Below is a small trained network, with its code and all its weights. Each question gives an input and a target symbol and asks what happens when units are switched off, that is, made to give their printed mean instead of their output.

import numpy as np


def w(rows, s, z=0):
    codes = np.array(rows[::2]) - 128.0
    scale = np.full(codes.shape[1], s)
    scale[-1] = z or s
    return codes * scale


def f(y):
    return y / 2 * (1 + np.tanh(0.7978845608 * (y + 0.044715 * y**3)))


def softmax(a):
    e = np.exp(a - a.max(-1, keepdims=True))
    return e / e.sum(-1, keepdims=True)


def log_softmax(a):
    a = a - a.max(-1, keepdims=True)
    return a - np.log(np.exp(a).sum(-1, keepdims=True))


def net(x, mask):
    ids = ['ΓΞΠΣΩβεζηθλμτφψ'.index(c) for c in x.split()]
    T = len(ids)
    res = E[ids] + P[:T]
    r = res
    for j in range(2):
        rows = slice(4 * j, 4 * j + 4)
        q, k, v = (r @ M[0][rows].T for M in (Q, K, V))
        z = softmax(np.where(np.tri(T) > 0, q @ k.T / 4**0.5, -1e9)) @ v
        o = O[0][rows]
        res = res + np.where(mask[j], z, o[:, -1]) @ o[:, :-1]
    y = f(res @ A[0][:, :-1].T + A[0][:, -1])
    res = res + np.where(mask[2:18], y, B[0][:, -1]) @ B[0][:, :-1]
    return log_softmax(res[-1] @ U[:, :-1].T + U[:, -1])


Q, K, V, O, A, B = {}, {}, {}, {}, {}, {}
E = w([
[125,217,181],'Γ',
[103,70,168],'Ξ',
[136,133,187],'Π',
[118,178,151],'Σ',
[47,132,40],'Ω',
[87,125,117],'β',
[98,138,129],'ε',
[56,108,64],'ζ',
[112,97,168],'η',
[145,249,215],'θ',
[116,181,156],'λ',
[143,113,181],'μ',
[113,184,157],'τ',
[131,217,187],'φ',
[87,96,112],'ψ',
],0.011)
P = w([
[254,103,170],'0',
[55,77,156],'1',
[28,101,146],'2',
[79,132,123],'3',
[29,111,108],'4',
[80,157,162],'5',
[58,146,165],'6',
[54,131,146],'7',
[47,141,171],'8',
],0.0074)
Q[0] = w([
[110,109,82],'H1',
[142,86,172],'H1',
[102,195,114],'H1',
[78,147,110],'H1',
[3,125,183],'H2',
[39,130,189],'H2',
[112,101,79],'H2',
[178,109,80],'H2',
],0.016)
K[0] = w([
[57,52,92],'H1',
[198,112,155],'H1',
[25,143,162],'H1',
[123,168,101],'H1',
[242,105,140],'H2',
[247,141,88],'H2',
[109,105,154],'H2',
[10,116,185],'H2',
],0.013)
V[0] = w([
[164,206,195],'H1',
[30,97,79],'H1',
[199,97,55],'H1',
[189,106,133],'H1',
[167,135,123],'H2',
[196,219,178],'H2',
[93,255,48],'H2',
[55,170,100],'H2',
],0.01)
O[0] = w([
[103,65,83,169],'H1',
[198,135,156,143],'H1',
[66,178,170,47],'H1',
[132,134,132,92],'H1',
[206,19,50,159],'H2',
[188,157,52,255],'H2',
[61,230,10,77],'H2',
[96,225,106,58],'H2',
],0.011,0.0082)
A[0] = w([
[206,113,75,47],'N1',
[217,103,33,145],'N2',
[76,213,206,171],'N3',
[208,150,134,155],'N4',
[123,75,115,71],'N5',
[192,90,173,144],'N6',
[183,124,197,93],'N7',
[114,156,110,11],'N8',
[131,32,86,109],'N9',
[162,60,141,48],'N10',
[113,154,120,145],'N11',
[95,109,92,74],'N12',
[217,143,147,140],'N13',
[1,128,84,181],'N14',
[185,119,152,121],'N15',
[167,65,155,35],'N16',
],0.0099,0.011)
B[0] = w([
[198,58,35,167],'N1',
[138,180,193,249],'N2',
[200,62,146,129],'N3',
[116,63,114,177],'N4',
[129,147,116,136],'N5',
[49,145,108,198],'N6',
[174,77,80,150],'N7',
[66,193,64,123],'N8',
[90,203,164,203],'N9',
[197,130,58,155],'N10',
[164,67,151,124],'N11',
[138,170,110,122],'N12',
[63,135,120,177],'N13',
[255,91,130,130],'N14',
[106,194,147,160],'N15',
[196,80,87,151],'N16',
],0.012,0.017)
U = w([
[71,173,177,167],'Γ',
[172,78,213,22],'Ξ',
[145,213,87,71],'Π',
[66,142,142,52],'Σ',
[62,194,183,114],'Ω',
[2,98,167,193],'β',
[58,118,105,216],'ε',
[120,174,143,252],'ζ',
[124,73,158,129],'η',
[93,131,84,50],'θ',
[91,162,159,36],'λ',
[101,111,88,31],'μ',
[87,105,213,44],'τ',
[45,137,185,108],'φ',
[71,170,170,83],'ψ',
],0.008,0.0033)

Each question gives the input, a string of symbols that net reads in full, and the target symbol t.
The units are the heads (4 rows each of Q, K, V and O) and the neurons (one row each of A and B). Each row of codes is followed by its name. A weight is (code - 128) times the scale printed after its matrix; where a second scale follows, it is the last column's (O, A, B and U).
mask holds one flag per unit, heads first, then neurons. A switched-off unit (its flag False) gives its mean, the last column of its rows in O or B, instead of its output. The means were averaged over made-up inputs and are rounded, as every weight is.
A unit's drop is (log p(t) with every unit on - log p(t) with that unit switched off) / (log p(t) with every unit on - log p(t) with every unit switched off).
The circuit of an input: a set's keep is (log p(t) with only the set's units on - log p(t) with every unit switched off) / (log p(t) with every unit on - log p(t) with every unit switched off). Starting from the 12 units with the biggest drops (on a tie, the unit counted first), units are removed one at a time, each time the one whose removal leaves the highest keep (on an exact tie, the one counted first), for as long as the keep stays at least 0.8.
circuit, biggest first: the units of the circuit, biggest drop first
k most important neurons: the k neurons with the biggest drops, biggest first
which heads matter: for each layer, one digit per head in row order, 1 if its drop is at least 0.15 and else 0, layers parted by /
drop of u: that unit's drop, to one decimal
input Ω Ω λ ε θ ψ λ θ θ, target Ξ: circuit, biggest first -> (H2; N14; N6; N3)
input θ θ θ λ, target Π: circuit, biggest first -> (H2)
input Ω θ λ τ μ λ Ω, target Ξ: circuit, biggest first -> (H2; N14; N6)
input Ω Σ ψ, target Ξ: circuit, biggest first -> (H2; N14; N6)
input θ τ θ τ, target Π: 2 most important neurons -> (N1; N2)
input Ω φ τ, target Ξ: circuit, biggest first -> (H2; N14; N6; N3)
input θ ε Ω θ ζ θ ψ Ξ, target Π: circuit, biggest first -> (H2; N1; N2)
input θ τ θ Σ Γ, target Π: 3 most important neurons -> (N1; N2; N6)
input Ω τ Ξ, target Ξ: which heads matter -> 11
input θ Ξ Π, target Π: which heads matter -> 11
input Ω θ θ λ Γ, target Ξ: which heads matter -> 01
input θ τ θ ψ θ Γ θ Ξ, target Π: drop of N9 -> 0.1
input θ ε θ ζ θ Ω, target Π: drop of N1 -> 0.5
input Ω ε β ψ, target Ξ: drop of N14 -> 0.4
input θ φ β τ θ η θ Ω, target Π: drop of N2 -> 0.2
input θ Σ θ ε, target Π: circuit, biggest first -> (H2)
input θ Ξ Γ θ θ, target Π: 3 most important neurons -> (N1; N2; N6)
